In the rows, zero is written as 128.
Each row has a class, written after it, and each block has its own classes.
[158 125 121 128 133 126 125 127 128 124 131 130 131 126 131 122 122 126
 167 127 123 140 137 131 144 137 124 133 119 139 121 126 120 120 140 118
 136 118 134 132 129 124 125 118 134 147 145 127 137] -> (10)
[122 120 121 123 136 124 130 136 130 122 129 126 121 116 125 124 123 126
 152 128 125 135 127 133 132 130 126 121 120 141 126 137 120 129 133 123
 134 123 134 119 113 127 124 118 127 142 142 122 133] -> (90)
[134 111 128 128 125 128 133 129 126 129 130 125 129 128 133 123 125 125
 150 128 124 129 126 138 131 131 119 123 127 125 130 121 129 129 127 126
 146 127 145 136 131 125 121 123 124 139 135 136 131] -> (10)
[130 114 128 130 123 127 125 127 127 130 130 129 127 126 134 128 127 131
 149 126 126 129 131 136 126 133 116 124 133 130 126 122 124 127 131 125
 145 129 140 138 145 125 121 125 123 146 128 130 123] -> (10)
[135 125 130 124 139 131 134 129 118 124 133 127 139 122 129 120 124 126
 141 125 124 124 122 138 133 132 131 121 129 112 132 143 124 124 122 127
 125 128 130 138 150 119 124 122 144 137 138 125 144] -> (12)
[140 119 129 129 132 129 131 127 124 130 134 127 133 129 130 123 126 128
 148 126 127 127 131 137 134 132 123 125 130 119 130 129 126 126 131 125
 141 126 137 136 141 122 124 123 131 143 136 129 139] -> (10)
[140 132 128 128 126 133 135 126 123 124 127 128 137 131 128 125 123 131
 125 129 130 120 125 135 130 129 137 120 128 110 132 133 133 125 126 125
 129 131 128 133 147 124 126 128 132 124 130 128 133] -> (12)
[133 124 121 130 127 129 131 128 132 120 128 125 128 124 123 125 122 133
 117 128 137 129 130 138 131 124 131 105 129 141 128 132 136 128 127 121
 139 122 134 132 132 126 136 129 132 123 134 133 115] -> (12)
[135 121 129 126 133 131 135 128 128 126 130 125 132 129 127 122 123 127
 157 128 122 129 124 144 134 137 122 118 124 118 130 137 128 125 123 117
 141 127 145 136 144 125 118 132 132 144 141 126 136] -> (12)
[121 102 118 127 126 121 134 137 123 126 128 122 122 118 137 124 122 123
 139 127 127 125 123 135 121 123 130 126 128 138 130 118 130 124 130 135
 145 128 138 138 120 119 125 109 118 133 130 136 129] -> (90)
[126 114 132 124 137 124 120 131 123 132 132 130 127 120 134 121 133 125
 155 127 119 130 131 135 129 133 119 125 127 132 127 132 115 129 130 131
 134 129 134 140 138 123 118 119 132 155 134 128 139] -> (10)
[134 115 127 121 130 124 129 135 123 132 134 127 127 125 129 127 127 123
 150 128 120 130 127 131 135 133 123 136 121 135 128 121 124 123 127 132
 130 126 132 139 127 122 123 117 130 138 129 132 137] -> (10)
[128 113 129 128 128 127 134 130 127 134 130 125 123 130 132 129 129 123
 148 122 126 129 126 136 131 130 123 127 127 127 128 122 128 128 130 132
 151 129 140 131 122 126 122 127 122 141 135 131 136] -> (10)
[137 116 130 127 132 126 131 131 125 132 133 128 127 126 134 124 127 125
 152 128 122 130 130 134 130 133 123 129 130 122 126 128 122 127 130 127
 136 126 137 135 134 124 124 122 128 145 133 129 138] -> (10)
[123 142 129 128 118 128 125 131 128 118 125 125 124 124 124 128 127 120
 122 132 126 127 121 117 129 125 132 122 115 122 130 136 127 130 133 128
 118 128 115 106 107 134 124 128 118 117 142 115 139] -> (99)
[150 122 130 125 130 132 138 129 125 127 129 119 127 141 123 131 129 115
 152 133 114 135 120 134 150 134 127 132 101 125 133 125 135 125 122 128
 138 124 128 121 101 130 120 140 131 125 158 133 155] -> (99)
[151 135 137 128 134 135 136 124 126 130 128 125 134 141 123 128 130 119
 143 131 124 136 126 131 146 135 130 129 122 118 130 135 130 130 128 126
 134 125 131 122 127 129 124 140 138 130 140 122 151] -> (99)
[131 119 126 130 123 125 121 129 122 122 131 128 130 120 135 123 127 125
 152 126 122 130 127 134 128 130 122 123 121 134 128 128 120 124 132 124
 134 125 131 137 134 123 118 119 124 143 139 128 129] -> (10)
[111 120 125 133 119 134 145 129 126 126 122 126 133 126 124 124 120 135
  98 130 141 112 120 137 111 116 128 108 144 107 138 134 143 128 116 126
 141 135 136 136 148 122 138 134 123 113 118 132 114] -> (12)
[128 115 125 124 129 126 135 133 120 124 130 124 129 118 132 121 122 122
 145 128 125 125 124 136 128 127 130 122 122 126 130 130 123 126 129 131
 138 128 132 136 132 120 125 115 128 139 136 129 136] -> (12)
[147 134 125 123 135 126 127 126 118 121 131 132 138 122 131 122 122 127
 140 125 124 128 130 134 138 134 131 129 119 129 125 133 123 120 131 125
 127 122 125 137 141 120 130 114 142 136 139 129 139] -> (12)
[162 140 130 130 138 128 122 124 130 128 128 129 131 137 124 123 135 127
 150 128 127 144 141 132 149 137 126 135 122 136 119 129 123 131 141 121
 138 120 130 126 120 128 130 126 140 138 146 125 143] -> (99)
[138 113 119 126 138 124 139 133 128 128 133 129 126 124 129 125 118 128
 156 128 125 133 128 133 134 134 130 130 126 134 125 129 128 124 128 124
 138 124 139 137 128 122 126 118 133 142 135 131 134] -> (90)
[133 113 128 129 124 128 134 130 115 127 128 126 133 122 135 119 123 126
 123 130 132 119 126 140 125 121 130 120 133 117 132 123 133 124 128 134
 146 130 133 141 143 117 127 117 129 130 130 134 134] -> (12)
[131 112 119 123 138 123 139 137 124 125 130 126 125 119 130 126 119 122
 145 128 126 130 125 134 131 129 134 129 123 141 129 126 125 124 130 131
 134 124 132 135 118 121 129 111 132 137 136 132 137] -> (90)
[129 109 117 122 136 123 138 136 126 126 133 122 121 122 127 128 122 120
 153 128 121 130 124 134 138 131 130 128 115 140 129 129 125 126 127 130
 140 124 132 130 109 123 123 116 130 139 146 129 142] -> (90)
[138 125 126 130 129 130 140 128 129 129 129 128 130 134 127 128 122 129
 138 130 128 128 126 131 131 132 128 126 129 119 128 129 132 127 127 124
 134 127 138 127 132 128 126 131 127 129 133 129 130] -> (12)
[134 121 122 127 130 127 127 130 127 124 129 126 129 124 128 124 122 127
 138 128 129 132 128 134 130 126 129 127 128 136 127 125 127 126 132 125
 136 124 133 134 128 125 129 120 130 134 134 130 128] -> (10)
[138 127 143 126 137 130 132 126 112 130 130 130 139 125 133 119 130 124
 133 129 125 123 128 136 132 126 132 124 133 103 130 135 124 130 129 137
 131 132 129 136 147 118 125 120 141 136 132 124 151] -> (99)
[140 134 134 129 143 127 125 130 128 129 126 130 121 125 125 121 135 122
 145 131 127 140 137 126 144 127 132 138 127 132 121 136 119 138 144 130
 136 120 127 115 109 127 126 117 137 143 144 116 152] -> (99)
[138 121 135 127 131 123 124 134 122 130 127 126 122 122 130 115 135 118
 147 128 127 134 135 131 139 123 126 128 128 129 124 128 122 137 145 134
 153 123 133 121 105 125 120 113 128 147 150 120 156] -> (99)
[144 126 128 125 135 124 120 127 124 124 139 134 128 117 134 121 125 126
 171 126 118 137 134 132 138 141 121 132 123 130 119 132 111 125 138 120
 130 122 136 132 137 125 119 117 131 157 138 120 138] -> (10)
[129 115 132 132 120 125 121 129 124 132 130 130 125 126 138 117 131 128
 144 126 127 126 135 133 121 127 116 126 143 121 126 119 123 129 138 128
 149 130 140 137 141 125 122 118 119 148 125 128 129] -> (10)
[137 125 127 132 116 124 112 124 128 128 129 129 126 128 133 128 130 132
 138 140 129 133 137 131 127 131 116 129 128 145 125 115 125 123 133 118
 138 122 133 136 137 131 126 128 122 139 129 135 108] -> (10)
[ 94  92 124 130 122 122 141 143 114 134 131 131 120 102 150 112 115 126
 130 130 134 104 119 132  92 116 129 120 161 102 134 116 122 131 132 150
 149 141 142 145 148 115 120  93  98 146 101 125 134] -> (10)
[132 110 130 128 136 127 146 133 113 131 129 129 132 117 135 117 123 122
 141 132 131 122 125 138 126 124 135 123 143 101 130 128 127 130 134 140
 145 132 139 136 138 114 124 110 132 139 130 124 152] -> (12)
[125 121 131 130 125 126 119 127 122 130 131 131 130 121 138 119 130 130
 142 125 127 126 134 133 120 129 121 123 139 122 126 126 118 128 135 128
 136 131 134 139 151 123 123 118 128 148 119 127 126] -> (10)
[138 121 133 125 127 126 119 129 110 122 132 128 135 117 139 119 128 120
 154 127 119 126 127 135 133 133 125 127 119 120 128 128 117 119 135 132
 131 128 127 137 141 118 119 110 135 146 144 128 145] -> (12)
[136 134 130 130 133 132 134 127 128 125 126 128 134 128 124 123 124 130
 134 130 130 127 128 135 135 130 130 121 132 113 125 139 126 130 129 122
 130 127 132 127 142 131 127 131 136 131 135 121 135] -> (99)

Next block, with new classes.
[128 123 139 135 129 129 123 132 133 153 131 133 122 141 133 126 137 117
 136 132 115 118 120 103 143 110 131 127 135 135 121 113 118 137 132 126
 131 112 134 121 161 130 123 123 122 135 129 126 106] -> (67)
[156 139 116 121 128 126 123 114 139 128 122 131 116 128 133 136 137 124
 125 156 124 125 128 133 129 139 127 136 119 125 132 132 124 127 131 131
 140 132 121 135 122 127 140 132 115 109 123 125 151] -> (67)
[147 128 127 122 136 125 139 138 141 134 135 130 131 126 130 130 124 120
 124 122 121 139 124 125 123 117 131 118 116 129 116 122 130 118 139 127
 119 157 130 128 121 115 121 127 124 144 131 131 132] -> (79)
[141 128 131 122 131 134 133 121 150 121 125 132 132 130 125 131 135 128
 126 123 121 129 127 123 131 120 124 122 126 123 105 137 127 139 129 128
 118 147 134 129 138 121 122 126 127 131 127 131 130] -> (25)
[144 128 131 116 133 136 127 122 128 156 142 138 133 134 148 133 133 118
 126 135 119 139 119 113 131 121 138 124 127 128 114 105 123 139 131 125
 138 117 131 123 125 129 125 137 136 124 131 120 126] -> (25)
[136 126 129 133 129 124 127 142 138 121 120 125 125 127 124 130 128 125
 122 144 124 118 132 132 136 122 125 120 123 130 134 126 132 132 138 135
 126 122 129 131 135 126 135 115 111 125 130 133 124] -> (67)
[138 125 137 123 129 138 130 130 146 129 129 131 132 131 121 132 131 129
 130 116 123 127 124 118 129 120 128 119 132 128 105 124 126 137 129 127
 116 135 129 119 135 124 122 126 131 138 130 127 125] -> (25)
[130 119 143 134 119 123 124 125 133 134 124 127 122 146 119 132 131 128
 132 116 125 111 127 117 136 117 125 130 133 134 116 123 124 143 126 127
 123 113 131 124 148 136 129 121 139 127 130 126 116] -> (67)
[131 121 133 133 125 124 135 147 133 140 129 125 139 130 126 124 127 120
 124 127 123 124 132 121 141 105 134 123 114 142 134 125 130 118 139 134
 116 142 135 131 146 129 123 119 122 153 129 133 129] -> (79)
[134 127 135 127 131 133 128 128 140 141 134 130 130 135 132 127 134 123
 130 126 119 128 124 112 135 116 131 129 130 128 115 119 124 134 131 124
 124 130 133 123 145 127 123 126 126 135 128 128 120] -> (25)
[139 129 128 127 128 133 123 131 133 138 129 132 122 135 132 134 138 122
 133 136 119 125 125 119 135 123 132 126 128 128 120 117 123 132 133 130
 129 125 127 123 139 128 130 127 120 127 128 127 128] -> (67)
[131 132 137 130 127 136 125 136 141 127 129 127 131 132 120 130 125 132
 133 122 127 129 126 125 127 124 129 123 131 129 112 122 127 130 130 128
 115 134 116 119 132 119 126 122 126 132 132 128 133] -> (25)
[118 121 142 138 121 132 129 139 128 158 134 131 128 146 128 126 127 114
 137 114 126 119 120  99 142  99 133 126 127 143 119 110 121 133 139 130
 123 128 132 114 166 125 121 114 125 160 136 125 124] -> (79)
[147 126 125 129 126 122 131 138 136 149 128 132 136 115 134 125 137 123
 117 135 119 126 132 126 132 120 134 123 116 128 138 126 129 120 138 134
 127 130 135 132 134 127 122 127 125 134 126 131 129] -> (79)
[121 128 145 138 137 126 137 148 146 123 133 121 147 139 120 118 116 121
 119 121 119 130 119 113 130 103 122 119 130 142 115 124 128 133 140 116
 112 136 134 125 142 117 116 107 131 140 133 133 107] -> (79)
